Below are the code and all the weights of a small trained network. Each question names an input and a target symbol and asks about switching units off, where a switched-off unit gives its printed mean instead of its output.

import numpy as np


def w(rows, s, z=0):
    codes = np.array(rows[::2]) - 128.0
    scale = np.full(codes.shape[1], s)
    scale[-1] = z or s
    return codes * scale


def f(y):
    return y / 2 * (1 + np.tanh(0.7978845608 * (y + 0.044715 * y**3)))


def softmax(a):
    e = np.exp(a - a.max(-1, keepdims=True))
    return e / e.sum(-1, keepdims=True)


def log_softmax(a):
    a = a - a.max(-1, keepdims=True)
    return a - np.log(np.exp(a).sum(-1, keepdims=True))


def net(x, mask):
    ids = ['ΓΔΘΛΞΠαεφ'.index(c) for c in x.split()]
    T = len(ids)
    res = E[ids] + P[:T]
    q, k, v = (res @ M[0].T for M in (Q, K, V))
    z = softmax(np.where(np.tri(T) > 0, q @ k.T / 2**0.5, -1e9)) @ v
    res = res + np.where(mask[0], z, O[0][:, -1]) @ O[0][:, :-1]
    y = f(res @ A[0][:, :-1].T + A[0][:, -1])
    res = res + np.where(mask[1:9], y, B[0][:, -1]) @ B[0][:, :-1]
    return log_softmax(res[-1] @ U[:, :-1].T + U[:, -1])


Q, K, V, O, A, B = {}, {}, {}, {}, {}, {}
E = w([
[188,145,78,116,143,96],'Γ',
[102,207,157,137,94,91],'Δ',
[139,142,128,194,200,211],'Θ',
[90,27,124,119,116,143],'Λ',
[113,117,137,225,139,77],'Ξ',
[84,123,99,143,154,225],'Π',
[82,100,89,152,52,227],'α',
[196,119,201,83,102,148],'ε',
[168,43,125,170,3,118],'φ',
],0.019)
P = w([
[88,25,142,230,216,144],'0',
[91,43,137,216,178,135],'1',
[95,45,138,200,139,136],'2',
[92,54,125,181,117,149],'3',
[105,79,119,173,111,184],'4',
[107,80,114,160,88,176],'5',
[123,110,118,155,86,200],'6',
[131,120,113,160,69,198],'7',
[92,98,118,120,16,123],'8',
[105,110,118,103,1,142],'9',
[123,130,111,102,5,178],'10',
[127,116,124,170,76,213],'11',
],0.0092)
Q[0] = w([
[113,219,161,26,254,30],'H1',
[60,35,57,242,7,213],'H1',
],0.0082)
K[0] = w([
[94,60,102,179,183,147],'H1',
[203,231,74,1,84,111],'H1',
],0.0086)
V[0] = w([
[254,79,229,103,132,121],'H1',
[90,156,246,146,113,136],'H1',
],0.0077)
O[0] = w([
[240,123,176,105,158,209,254],'H1',
[56,127,247,213,131,172,205],'H1',
],0.013,0.004)
A[0] = w([
[119,105,100,172,93,120,83],'N1',
[132,89,166,191,104,171,76],'N2',
[126,254,104,174,142,137,110],'N3',
[95,159,129,185,136,81,92],'N4',
[98,126,194,30,78,161,252],'N5',
[71,160,162,144,106,131,164],'N6',
[172,122,222,88,130,154,223],'N7',
[66,101,33,194,181,97,155],'N8',
],0.01,0.0036)
B[0] = w([
[182,158,49,51,51,115,155],'N1',
[80,164,136,103,102,2,250],'N2',
[131,63,133,30,135,73,142],'N3',
[136,137,54,149,161,80,153],'N4',
[127,147,134,191,210,125,203],'N5',
[100,132,139,135,55,129,170],'N6',
[109,91,100,151,84,233,248],'N7',
[74,118,99,83,184,72,186],'N8',
],0.0096,0.014)
U = w([
[200,135,36,145,137,146,179],'Γ',
[100,190,185,117,94,103,153],'Δ',
[117,192,181,126,245,127,125],'Θ',
[124,57,199,34,143,111,116],'Λ',
[167,119,101,245,149,84,66],'Ξ',
[77,164,85,127,158,173,70],'Π',
[91,154,43,152,86,175,2],'α',
[154,133,159,254,124,150,171],'ε',
[161,90,85,208,61,131,116],'φ',
],0.0082,0.0048)

Each question gives the input, a string of symbols that net reads in full, and the target symbol t.
The units are the heads (2 rows each of Q, K, V and O) and the neurons (one row each of A and B). Each row of codes is followed by its name. A weight is (code - 128) times the scale printed after its matrix; where a second scale follows, it is the last column's (O, A, B and U).
mask holds one flag per unit, heads first, then neurons. A switched-off unit (its flag False) gives its mean, the last column of its rows in O or B, instead of its output. The means were averaged over made-up inputs and are rounded, as every weight is.
A unit's drop is (log p(t) with every unit on - log p(t) with that unit switched off) / (log p(t) with every unit on - log p(t) with every unit switched off).
The circuit of an input: a set's keep is (log p(t) with only the set's units on - log p(t) with every unit switched off) / (log p(t) with every unit on - log p(t) with every unit switched off). Starting from all 9 units, units are removed one at a time, each time the one whose removal leaves the highest keep (on an exact tie, the one counted first), for as long as the keep stays at least 0.8.
units of the circuit, in order: the units of the circuit, biggest drop first
most important unit: the unit with the biggest drop
top k neurons: the k neurons with the biggest drops, biggest first
drop of u: that unit's drop, to one decimal
input φ Λ Θ Λ Δ Θ Δ ε φ, target ε: units of the circuit, in order => H1
input α Δ Λ Γ Λ Π, target Γ: units of the circuit, in order => H1, N2
input α Π Δ α Δ α, target Δ: units of the circuit, in order => N7, H1, N2
input Δ Ξ Γ Δ Γ Π Π Δ Δ Π, target Δ: units of the circuit, in order => H1, N7
input ε ε Ξ Ξ Ξ ε ε Π, target ε: units of the circuit, in order => H1, N8
input Θ Π Π ε ε, target ε: units of the circuit, in order => N7, N5, H1
input α Λ ε Λ Δ Γ ε Π α Λ Γ φ, target Γ: units of the circuit, in order => H1, N1
input Θ Λ φ α Θ, target Θ: units of the circuit, in order => N7, H1
input Π Ξ Π ε Γ φ Θ ε ε Λ Δ, target ε: top 2 neurons => N2, N5
input Λ Ξ ε Δ Π α, target Δ: units of the circuit, in order => H1, N7, N2
input Θ Δ ε ε ε Γ, target ε: units of the circuit, in order => N1, H1, N8
input Γ ε Λ Ξ Δ ε Θ α, target ε: units of the circuit, in order => H1, N5
input Λ Γ Π ε ε Ξ Λ Δ Ξ Ξ, target Δ: top 2 neurons => N7, N5
input Ξ Δ Π Γ Ξ α α, target Γ: top 3 neurons => N7, N2, N6
input Λ Λ α α Λ Γ Ξ ε, target ε: most important unit => N5
input ε φ Γ Θ, target Γ: top 2 neurons => N2, N5
input Θ Λ Π ε ε φ Δ Λ Θ Λ φ, target Δ: drop of N7 => 0.6
input ε Δ Ξ ε Θ Δ Λ Π, target Δ: drop of N7 => 0.4
input Γ Λ φ Δ φ Θ ε ε Π, target ε: drop of N7 => 0.1
input ε Γ Θ Γ Π α Π Λ, target Γ: most important unit => H1
